Known rows, with every step that occurs:
rosod, benu, resafek, vugu, poda, sanet: [-116   33 -405 -118   67  403 -214  -70  -54 -137  -96  241  -78  488
 -185 -275   77  -98   88 -144 -142   42 -184  169   31  148 -244  -64
    8    6 -175  255 -184  348 -207  -11  -92  100  -39  245 -138    8
  -72  -29   79 -188 -226  238  262  100]
sanet, lalez, resafek, foru, vugu: [-282 -158  -38 -396  140  332 -284 -518    1  115  141  217  -87  177
    6  -52  121 -277  145  234 -272  300  136  131  -47  -48 -334 -183
  185   68  458  -45  -26  -28  115  208  -67 -168  437  307  477   13
 -438  -94 -136 -102  -10  261 -187   -3]
lalez, kori, sanet, vugu, rosod, benu: [-157  379  -37   82   86 -199   91  147  138  -43  310   99 -239  277
  246 -149   99  -58   59 -238  -79 -185 -133   48  164  -74  -68 -161
    0   63 -302   25   18   28  246  175   34 -488  108 -177  139 -115
   41  187 -313  111  -27 -171  227 -157]
resafek, foru, sanet, vugu, poda: [-115   -8 -231 -366    5   74  -71  -86   65  -99  -14  160 -137  184
 -155 -129  -81 -206   66    2 -250   -9  -32   56    3  329  -76  131
  127  102  192  -76  -51   73  193  212  -35 -181  416 -221  562  -73
  211  -93 -150  -84 -290  238  -97 -120]
kori, rosod, sanet, lalez, resafek, foru: [-113 -221  134 -526   92   60  -63 -268   -3 -138 -146   -1 -318 -140
 -101 -207  112 -102  116  241 -356  144 -173  322   -6  423 -240 -233
   97  153  366    2  -65  -17   52  226   73 -208   64  139  586   49
 -414   41  -54 -113  -15  -37   75 -135]
resafek, foru, sanet, lalez, kori, rosod, benu: [  33   64  -98 -222  269   20 -216 -297  -12  -91 -111  114 -105  -30
  148 -433 -176  -62    6   15 -231  -56   27   98   15  383   -8 -317
  241  277  259  -32  162 -104   -4  283  224 -503  147 -275  589   17
 -129  -47 -136 -232   28   57  102  -32]
pesav, foru, resafek, vugu, poda, sanet, lalez, kori, rosod, benu: [  56  215  162  365 -108  508 -329   89 -164  116 -103   -1  -68   51
  333 -149  -88  -37   81  199 -192 -222 -257 -112  279 -176 -131  -14
   61 -103  359  169 -175   62   93  429  123 -155   42  211 -252  -54
 -546  -97 -155 -269 -251  -21   64   77]
vugu, rosod, benu, sanet, poda: [-267  241   42  186 -135  -15  125 -248 -160 -387  252  125 -322  320
   82 -353 -186 -423   90 -231  -72   38 -139  187  -27  300  -76 -341
  196  113 -136  301 -211  -71  -17  107  -89 -260  172   24  147 -295
  -11  -10 -395  196 -174  165  202 -186]
benu, rosod, sanet, poda, foru, lalez: [  42 -216   92 -246 -273   30  132 -435   -5 -211 -203  -21 -128  127
 -354 -408  142  108  -16 -293 -340  194 -139  178  130  555   36  139
   14  232  262   86  -67  163   45  269  144  104  335 -111  337 -203
  -19    2  170  -85   93   26  113 -169]
vugu, poda, sanet, lalez, kori: [-123  493 -281   59 -158 -276 -496  -74   40   17   -1   33 -119  290
  306 -140 -184 -113  296   84  -64  -20  -37  -80  305 -395   16 -263
  101  -85  -52  146 -274   26  270   45  -36  124  -37  -38 -192  -22
 -190  -11 -249   85  -79  -21   27 -278]
vugu, poda, foru, sanet, lalez: [  10  278 -165  -78 -252 -132 -456 -122   56  -88 -216  180 -174  137
  153 -154 -364 -204  300  175 -226   59   81   56   72  126  -15  -80
  231  -57  102  271 -348  -75  422  -27  -13  249  102 -122  126 -136
 -186 -110  -52  123 -206   12 -182 -418]
resafek, vugu, poda, foru, sanet, lalez: [-188  362 -173   90 -235  207 -542 -340   79  188  -92  276   74  155
 -166  -96 -280  -80  215  115  -89  -33  -85  156  209  -69 -196  222
  166  -33  -54  268 -522 -107  226   34 -131  197 -130  262  224  -79
 -164 -210  125  -68 -386   80 -267 -214]
sanet, poda, foru, lalez, kori, rosod, benu, pesav, resafek: [ 160  298  347  100 -105   67 -157 -157  114   19 -137   72  -95  240
 -184 -568 -147  -81  -22 -339 -489 -112  -74  -37  116  495  292 -183
  114  -21  133    3  -81  101  -35  159  262 -289  179 -226  335 -216
 -266   25  -32 -271  270   -9   71  -75]
foru, resafek, vugu, poda, sanet, lalez, kori, rosod: [ -45  501   47  225 -318  294 -453 -159 -113    7    9  -94   83  210
  220   12   12 -108  122  222 -125 -210 -228 -147  286  -99 -120  258
  200  -58   59  109 -232  105   96  270   76  -84   93  355  -35   71
 -812 -191  -95 -211 -262 -104 -301  -30]
rosod, benu, vugu, poda, sanet, lalez, kori: [ -36  206  -82  158  144  131 -289  -67 -105   32   16  237 -109  361
  360 -299   65  101  205 -219  -62  -84  -59  157  175 -148   78  -80
  132  -66 -283  122 -143  127 -169  139   67   93 -243   83 -267   38
  -12  -15 -205 -119   36   49  206 -116]
benu, sanet, lalez, resafek: [-244 -382  -38  -36   21 -171 -217 -520 -235   42   51  407 -119   98
  255 -284  229 -305  171  251 -266  263   46  217    3   13 -192 -274
  183   14  255  132 -230   28  118  -37 -198  132  153   49  259 -225
 -253  -49 -114  -62  161   36  -71 -102]
benu, pesav, lalez, resafek, foru, vugu, poda: [-319 -244   82 -141  320  173 -358 -249 -162   72 -207  379    5   90
 -151 -163  271 -100  187 -104 -178  193 -111  120  -80  291 -297  102
  -93  128  234   -7  -95  237  168  250   95  374  546 -260  234  -15
 -230  118  -68 -250  184  357   70  -92]
sanet, poda, foru, vugu, rosod: [-155  523  141  -93 -351  135  -26 -314  170  -88  189  -86 -193  485
 -413  -88 -303 -447  226 -219 -224   17   25   42  145  -47 -126  149
   17  -26  157    6 -381  -75  139  235  -94 -342  665  357  276 -317
 -103  -98 -137  132 -257  112 -265 -247]
benu, pesav, rosod, sanet, vugu: [-203 -222  261 -218   29  -77  317  -67 -131 -210 -171  300 -353   -3
 -299 -342  648   76    1 -293 -180   90 -350   99  -55  559   87  180
 -183   55    0 -121   -6  252  190  262   97  301  297 -424  327   57
  146   84   70  -39   -3   48  377 -140]
poda, sanet, vugu, rosod, kori, lalez: [  39  484 -315   18 -172 -351  112  -30 -128 -203  289  161 -187  301
   71 -137  112 -234  264   65  -96 -143 -126  151  212 -226 -108  104
 -204   32 -188  132  -65  -73  107  332    2 -455  323  129  192  -98
  238   54   25  298  -55  -69  154 -306]
benu, lalez, resafek, vugu, sanet, poda: [-253 -340 -130   22   98  261 -202 -429 -111  385   64  244  235  431
 -242 -221  308 -189  143   77  -46  193  -42  142   29 -310 -457   97
    2   55  284  153 -300   63  -38   21 -132  302  273  224  244 -272
 -446  -27  -22 -179  -28  183 -123  -62]
resafek, vugu, poda, sanet, lalez, kori: [-286  537 -256  216 -134   58 -566 -267   73  282   66  125  135  295
  -75  -91 -134   32  190   24   53 -122 -186   46  405 -452 -162   86
   37  -38 -195  163 -447   -7  112   86 -120   80 -230  299  -60   27
 -161 -115  -45 -110 -286   35  -98  -82]
benu, pesav, foru, resafek, vugu, rosod, lalez, kori, sanet: [-173  -34  319  362  101   -2 -206 -159   44  122  127  187  117   31
   64 -449  150   83 -147 -216    3 -108 -317  -93  164  137  -60  191
   15   89   25  258 -195   96  363  348  214  212  172 -311  133 -207
 -283   59  -39  -64   66  105  304   23]
rosod, lalez, vugu, poda, foru: [  -3  -57   81   54   28 -223 -198   21  141  282  -50  -99  -54  114
  -17 -250   38   64  287   49   22   71  126  157  138 -151   17  -93
  137   99   75  172    1  167  255  103  259  389 -148 -255   74  -22
   10  -20  -73   54 -101  182   98 -412]
poda, foru, lalez, kori, rosod: [ 362  309   57   71  -74 -340 -297  -61  345  156 -195 -177 -122  159
 -223 -397 -131  137   82  -74 -251  -86  133    8  102  311   17 -109
  131  196  239  128  144   68  360  224  380 -154  288 -138  464    2
 -422   50  109  -76   47   26  -17  -18]
poda, sanet, vugu, rosod: [ -13  532 -284 -141 -237 -262  187  153   81 -217  378  -49 -352  419
 -116 -191  128 -272  116  -74  -99 -102 -108   -1  148 -264  -64  163
 -177  -88 -108   22  -10   30  202  349 -125 -422  454  115   65   -7
  270    4  -24  308 -249   88   85 -148]
resafek, foru, vugu, sanet, lalez, kori: [ -45  140 -195 -170  131  173 -184 -296  285  123   61  120 -118  158
  -39  -35 -266 -108    3 -229  -29  -61  113  -39  113 -263 -226  162
    0  221  111 -109   63   14  298  365   70 -193  533   20  519  115
   81   79 -247  -21 -119  239 -172   64]
lalez, kori, sanet, poda, foru, vugu, rosod, benu, pesav: [-154  525  150   73   85 -222 -179 -140  188  -54  200   66  -87  279
   93 -356 -248  -84   19 -494 -109 -259 -108   57  266  -14   34  -50
  -83  105 -313   -8 -165   28  223  155  123 -539  279 -246   87 -263
   13  160 -152   48  221 -200   67 -196]
pesav, foru, vugu, sanet: [ -14  -88   27   18 -155  355  232   56   95  200  -16   10 -361  198
 -121  -17   68 -245  145  -16  -96    9   17 -114  -19 -467 -257  219
 -256  -23  331   79 -199  107  474  429   -3  340  503   98   17  -97
   59   74 -135  121 -500  217  -36  100]
resafek, vugu, sanet, lalez, kori, rosod: [-143  364  -49  172  -65  236 -214 -200  149  330   88  205  -77  120
  -99  -88  -97   38    6  -12  107 -105 -127  -10  226 -465 -300  172
   34   38 -215   78 -292 -119  162  186 -114   -7 -157  305  346   60
 -223    3  -87   -1 -301  -32 -116   37]
lalez, kori, rosod, sanet, vugu: [-113   66  211 -139   62 -246  214   71  -40  -48  -67  -41 -248  144
  -59 -112  405  112   56  -51 -173 -130 -180  152  204  304   19  -55
  -70  131  -74  -62   70  151  122  220  273 -167  122 -145  312   79
 -184  129 -170 -137  -80 -200  103 -116]
sanet, vugu, rosod, benu, pesav, foru, lalez: [-187  105  176   32  -73  219  356  116 -125 -199  342  376 -399  252
  116 -251  325 -215  -79 -315 -119  -19 -115   50  -30  220   52  -70
   77  -17 -157  163  203  146  171  375   95  -97  367 -261  386 -183
  139    5 -138  124 -141  434  285  -72]
vugu, poda, sanet, lalez, kori, rosod, benu, resafek, foru: [  26  355 -301 -229   72  -10 -590   70  101 -134 -190   84 -189  138
  169 -316 -402  -72   78  -27 -167  -22 -137   40  247   18 -102 -339
  103   23 -101   71  -57  172  -23   93  -93 -208   14  -47  -78  -61
 -224   72 -190 -118   56   58  172 -156]
resafek, vugu, poda, foru, lalez: [-121  363 -149  169 -273  225 -529 -254  268  284  -93   86   83  272
 -405  -80 -225   16  202  -46  -77  -39  -98   98  187    7 -227  230
  168   38  -18  279 -421   77  261   67  -26  304  -77  297  299  -33
 -259 -144   93 -102 -419  253 -175  -47]
resafek, foru, sanet, lalez, vugu, rosod, benu: [ -81   63  -74 -177  252   -7  -90 -320 -135 -122  150  110 -166  -36
  136 -439 -254 -188  -45  100  -97   43   89  184  -21  205  -36 -252
  168  234  173   38  133 -216   84  338  104 -527  147 -217  426  -10
  216  -94 -159   -3  -62  204  -34 -216]
rosod, vugu, sanet, poda: [-185  -89   31  -26  -49  132  317 -176  241   30  221   21 -180  391
 -128   71 -141 -132  257 -105 -106  -94 -170  271  179 -586 -107  369
   13   -2  -20   26 -471   72  152  207  -60  289  127  307   75  -83
    7   11 -136  218 -362  -62  -82 -191]
foru, resafek, vugu, poda: [-226  212   25  227 -366  517 -251 -233 -104  -35   30  -43   98  423
  -41  182  185 -221  224  170 -130   -8 -193 -174   62  134 -249  382
  272  -50  188  198 -392  181  175  181   37  307  233  444   91   84
 -703 -233 -208 -151 -528  139 -256   19]
sanet, lalez, vugu, rosod, benu, pesav: [-380  229  307   69  177  -35   14 -234 -302  -51  369  280 -263   75
  329 -349  204 -198   73  -10   97  245   92   21   79 -163  -11 -333
  122   20 -218   42   49 -125   79  301   48 -123  -16 -101  130   15
  103  -23 -285  164   99  200  145 -397]
benu, lalez, vugu, rosod, kori, sanet, poda: [-236   51  138  201   54 -321   22 -355 -238  185  245   79  119  173
  -14 -376  209 -272  276   35   99  179  -13  151  179 -341 -174  -75
 -102  156 -151   81 -238 -126   14  240  -36    6  119 -103  107 -480
   14   85 -237   94  105  -31  103 -556]
lalez, resafek, vugu, rosod, benu, pesav, foru: [-427 -174  221  -30  264  424 -138 -131 -138   79  170  183  -40  243
 -387 -324  146   -4 -157   84  -71  158 -223  253  -84  410 -407  -45
  -61   60   93  251 -201   39   80  128  -37 -121  140  231   34   -5
 -335  -38  -53  -21 -237  258   96  189]

Rows:
[ -99 -278    2 -176 -103   -3 -107 -623  -59   68  -29  101   25  277
 -272 -208   -4  -13   83   58 -417 -115 -148  541  203  195   -4   19
   21   36  398  232 -387   20  118  -36  200  -91    6  169  392 -170
 -144 -131  301 -190   42  -11 -273 -118] : rosod, sanet, poda, foru, lalez, resafek, vugu
[-176  401 -126  196 -121   72 -605 -310   66  260 -107  262  156  155
  -98 -126 -306   63  126   84  -39 -122  -80  163  310  -59 -127  166
  140   12 -133  254 -443 -110  239   12  -29  103 -160  149  139  -55
 -198 -166   74 -134 -284  -15 -292 -190] : resafek, vugu, poda, foru, sanet, lalez, kori
[ 186  114  253 -217  -97 -222  -86  182   82  109 -233 -283 -255 -163
 -101 -423   -5  -17  190  189 -119  -49   17  179   43  182   47  -55
   76  151   23   57   91  142  165  218  245   91 -134 -327  219 -109
 -279  -30  113    2 -179  -59  -21 -390] : kori, rosod, lalez, vugu, poda, foru, sanet
[   4  216  -56 -140  -78   92   96   56  298 -153  296  300 -333  -32
   85 -404   -5 -268 -105 -362 -378 -113 -263   52  -76  258   23   64
   15    0 -229   49   38   80  274  339 -123 -357  129 -307  529 -204
  255  194  -53   80   91  121  262 -126] : kori, sanet, vugu, rosod, benu, pesav, resafek, foru, lalez
[ 293  -50  175   -6 -112 -177  -22  134   33  190 -389 -231 -307 -274
 -233 -481   21  128  115  200 -105  -15  -91  246  -60  196  124  -64
  -34  145  284   36  143   81  278  230  150  210  -80 -454  -72 -111
 -169  -47  163    4 -258  -86   35 -370] : pesav, rosod, lalez, vugu, poda, foru, sanet
[ -45 -409 -106 -340  104  229 -122 -368  218  215   71    7    6  263
 -144 -191  -48 -126   41  -29 -188    5   57  280  -49  -93 -168  -47
  150  183  411   99   38  182  116   62  167   45  299  -71  477 -152
 -335  -43  -11  -49  -23  293 -103   51] : rosod, lalez, resafek, foru, vugu, sanet, poda
[  19 -102  286 -129  141  438   -9  139  -29   63 -138  107 -307  -18
 -106 -484  158   58 -123 -125 -168  -75 -188   65 -113  323 -161 -104
  -24  108    1   79  101  272   34  251  201  -23  -39 -181  311    5
 -398   66   87 -132  -76  171  251  244] : kori, rosod, benu, pesav, foru, lalez, resafek, vugu, sanet
[-269   38  320  299  -17  149 -212 -381 -167  -45  146  465   84  -15
  140 -322  104  -92   -9  -42  -74   35 -301  -77  143  148 -113  200
   16   -8  -73  236 -429  -88  298  333   48  128  173  -75  221 -258
 -236  -10  -82   56   44   39  278  -60] : benu, pesav, foru, resafek, vugu, rosod, kori, sanet, lalez
[-189   83    7    9  107  307 -130  -62 -194 -162  -34  397 -234  198
  414 -349  161 -151  200 -349 -125  -43  -67  -41   80  -95   79 -176
  -35  -43  -59  128  -31  260   76  279  204  204  130 -303 -104    7
  137    4  -55  -62   63  287  417  -52] : rosod, benu, pesav, foru, vugu, poda, sanet, lalez
[ -57  423   54  245  -68  -78 -354 -227  234  228  135  -82  158  361
  -39 -131 -183  -22  122 -104 -215 -253 -157  -65  367 -193 -134  152
   42   -4  117  -44 -416  -29  212  120   23 -506  189  176  118 -216
 -321   21 -144 -159   29 -344 -142  -83] : lalez, kori, sanet, poda, foru, resafek, vugu
[ -94  139  264 -349   60  371 -156  170 -153 -162 -154   95 -399  -37
  190 -378  130 -175  113  -64 -250  -24 -152   53    2  163  -82 -198
  -84  -15  -25  -33   76  297  -27  310  102 -112  141 -139  -33  -30
 -386   34   14  -97   13   85  218  -27] : kori, rosod, benu, pesav, foru, vugu, poda, sanet, lalez, resafek
[ -36   64  -47   -1 -130  -67 -328 -612   63  188   38  226  241  242
 -225 -219 -166  -32  256  129 -349 -105 -111  364  190   69  -87   11
   14   77  -40  152 -553  -92  108 -111   63 -331 -115  150  410 -417
 -301  -61  161   10   74 -273  -36  -60] : rosod, kori, sanet, poda, foru, lalez, resafek, vugu
[  75  179  -25 -313  -70  397 -277   -3  -46 -183 -317  224 -272    5
  -85 -370 -146 -164   56   67 -284   24 -145  226  -21  459 -196 -108
  156   40 -142  178  -99  148 -158   90  -79 -100  -71  125  226 -154
 -450  -65  188 -199 -180   13   42 -127] : kori, rosod, benu, resafek, vugu, poda, foru, sanet, lalez
[  80  414    9  -71 -180 -230 -502   33   76  -48 -305   57 -191    6
  153 -228 -418  -71  192  168 -205  -54   26   56  163  239   26 -139
  189    9  -20  182 -219  -58  370   18   68   42   48 -216  103 -133
 -367  -39  -86   35 -131 -154 -198 -400] : vugu, poda, foru, sanet, lalez, kori, rosod
[ 213 -118  135  138  -53  -85   30  -47   60  229  107 -115  -64  205
  164 -236  -36  -36  117   30  -36 -119  147   45  145 -398   68  124
  103   23  228   87   38  110  242  177  306   74   94 -204  127  -77
  -32  -47  -40   98   20   44 -125 -305] : rosod, lalez, vugu, sanet, poda, foru, resafek
[  71  -52  -43 -480  125  324  -33  -93  -63 -280 -219  137 -340   26
  -62 -454   54 -242   13   42 -333  148  -82  127 -165  562 -182 -314
  189  166  116   16  135  151 -233  226    2 -276  160   -9  468 -107
 -385    0    9 -228  -65  115  242   -3] : kori, rosod, benu, resafek, foru, sanet, lalez
[ -70  -61  183   45  -55   73  172 -261 -329  -10 -111  165    5   70
 -174 -227  165   80  152  -23  -14  293  -58    4  166  152 -230  162
 -178  294 -160  -71 -133   21 -119  310   26  -27  228  -11  174 -227
  113  135 -193  116   96 -202  202 -348] : benu, rosod, kori, lalez, vugu, sanet, poda
